Here is a tiny trained network, its code and every weight. The questions are about switching its units off for an input and a class, where a switched-off unit gives its printed mean instead of its output.

import numpy as np


def w(rows, s, z=0):
    codes = np.array(rows[::2]) - 128.0
    scale = np.full(codes.shape[1], s)
    scale[-1] = z or s
    return codes * scale


def f(y):
    return np.maximum(y, 0)


def log_softmax(a):
    a = a - a.max(-1, keepdims=True)
    return a - np.log(np.exp(a).sum(-1, keepdims=True))


def net(x, mask):
    res = np.array(x, float).reshape(1, 7) / 4 @ E
    y = f(res @ A[0][:, :-1].T + A[0][:, -1])
    res = res + np.where(mask, y, B[0][:, -1]) @ B[0][:, :-1]
    return log_softmax(res[-1] @ U[:, :-1].T + U[:, -1])


A, B = {}, {}
E = w([
[177,94,145,148,29,64,119,89],'x0',
[117,38,176,204,179,190,143,101],'x1',
[68,115,113,128,74,166,53,88],'x2',
[52,129,134,161,184,84,185,139],'x3',
[110,52,32,97,122,117,111,3],'x4',
[200,96,131,92,154,145,94,169],'x5',
[144,201,203,96,124,132,128,127],'x6',
],0.0072)
A[0] = w([
[95,150,249,165,106,127,149,80,188],'n0',
[95,110,107,161,94,102,110,118,139],'n1',
[212,146,145,70,147,156,99,170,115],'n2',
[47,144,79,131,145,115,148,58,221],'n3',
[150,109,160,133,93,146,125,96,66],'n4',
[151,76,131,159,150,124,172,89,34],'n5',
[155,108,78,144,143,161,134,125,78],'n6',
[151,248,126,119,90,90,169,163,173],'n7',
[145,138,130,119,113,114,148,148,89],'n8',
[137,90,115,147,153,99,190,50,116],'n9',
[81,169,89,78,171,139,121,57,253],'n10',
[136,205,141,122,102,98,145,150,150],'n11',
[136,141,94,87,29,14,105,80,242],'n12',
[101,115,111,162,210,79,206,156,230],'n13',
[184,154,132,86,79,101,111,126,142],'n14',
],0.013,0.0023)
B[0] = w([
[120,113,88,175,179,133,92,239,196],'n0',
[125,154,162,106,145,133,161,99,168],'n1',
[89,187,121,110,161,170,206,101,199],'n2',
[167,190,125,74,150,135,203,123,209],'n3',
[87,97,110,144,139,135,91,153,154],'n4',
[177,125,81,106,85,75,99,93,168],'n5',
[67,109,141,128,70,115,140,117,156],'n6',
[84,76,171,179,120,133,48,206,244],'n7',
[123,148,133,116,146,142,113,148,152],'n8',
[239,113,80,126,116,89,110,74,190],'n9',
[135,150,102,133,120,178,217,74,198],'n10',
[86,85,136,175,140,118,91,170,205],'n11',
[150,154,251,91,83,26,112,98,247],'n12',
[100,235,209,117,157,123,158,166,215],'n13',
[84,144,185,127,119,96,153,117,191],'n14',
],0.015,0.013)
U = w([
[74,2,80,170,72,206,26,181,82],'0',
[180,150,153,34,21,99,174,37,197],'1',
[208,45,71,124,40,85,52,109,4],'2',
[84,165,222,139,146,113,102,213,129],'3',
[153,179,56,88,167,231,212,120,151],'4',
],0.006,0.0017)

Each question gives the input, the list of numbers given to net, and the class t.
The units are the neurons (one row each of A and B). Each row of codes is followed by its name. A weight is (code - 128) times the scale printed after its matrix; where a second scale follows, it is the last column's (A, B and U).
mask holds one flag per neuron, in row order. A switched-off neuron (its flag False) gives its mean, the last column of its row in B, instead of its output. The means were averaged over made-up inputs and are rounded, as every weight is.
A unit's drop is (log p(t) with every unit on - log p(t) with that unit switched off) / (log p(t) with every unit on - log p(t) with every unit switched off).
The circuit of an input: a set's keep is (log p(t) with only the set's units on - log p(t) with every unit switched off) / (log p(t) with every unit on - log p(t) with every unit switched off). Starting from the 12 units with the biggest drops (on a tie, the unit counted first), units are removed one at a time, each time the one whose removal leaves the highest keep (on an exact tie, the one counted first), for as long as the keep stays at least 0.8.
circuit, biggest first: the units of the circuit, biggest drop first
unit that matters most: the unit with the biggest drop
top k neurons: the k neurons with the biggest drops, biggest first
drop when u is switched off: that unit's drop, to one decimal
input [-4,0,8,-8,-5,5,-2], class 4: unit that matters most => n12
input [-7,-1,-6,1,1,-7,-1], class 4: circuit, biggest first => (n12; n10)
input [6,6,3,-1,1,8,4], class 0: top 4 neurons => (n12; n13; n3; n4)
input [6,7,-1,-3,-3,-5,-4], class 2: top 2 neurons => (n7; n5)
input [7,5,2,1,-2,4,7], class 0: top 3 neurons => (n13; n12; n3)
input [-3,2,0,-8,-2,-1,1], class 4: top 2 neurons => (n12; n7)
input [-7,-4,-5,-8,4,-6,-5], class 1: top 3 neurons => (n0; n2; n6)
input [1,6,-3,-7,-5,-6,-6], class 0: top 3 neurons => (n12; n3; n13)
input [2,6,6,7,2,7,-3], class 1: top 2 neurons => (n7; n0)
input [2,-6,-4,0,5,-6,-4], class 1: drop when n0 is switched off => 0.0
input [6,8,-1,-8,3,-8,5], class 2: drop when n0 is switched off => 0.1
input [4,8,0,-4,5,0,-7], class 2: drop when n9 is switched off => 0.2
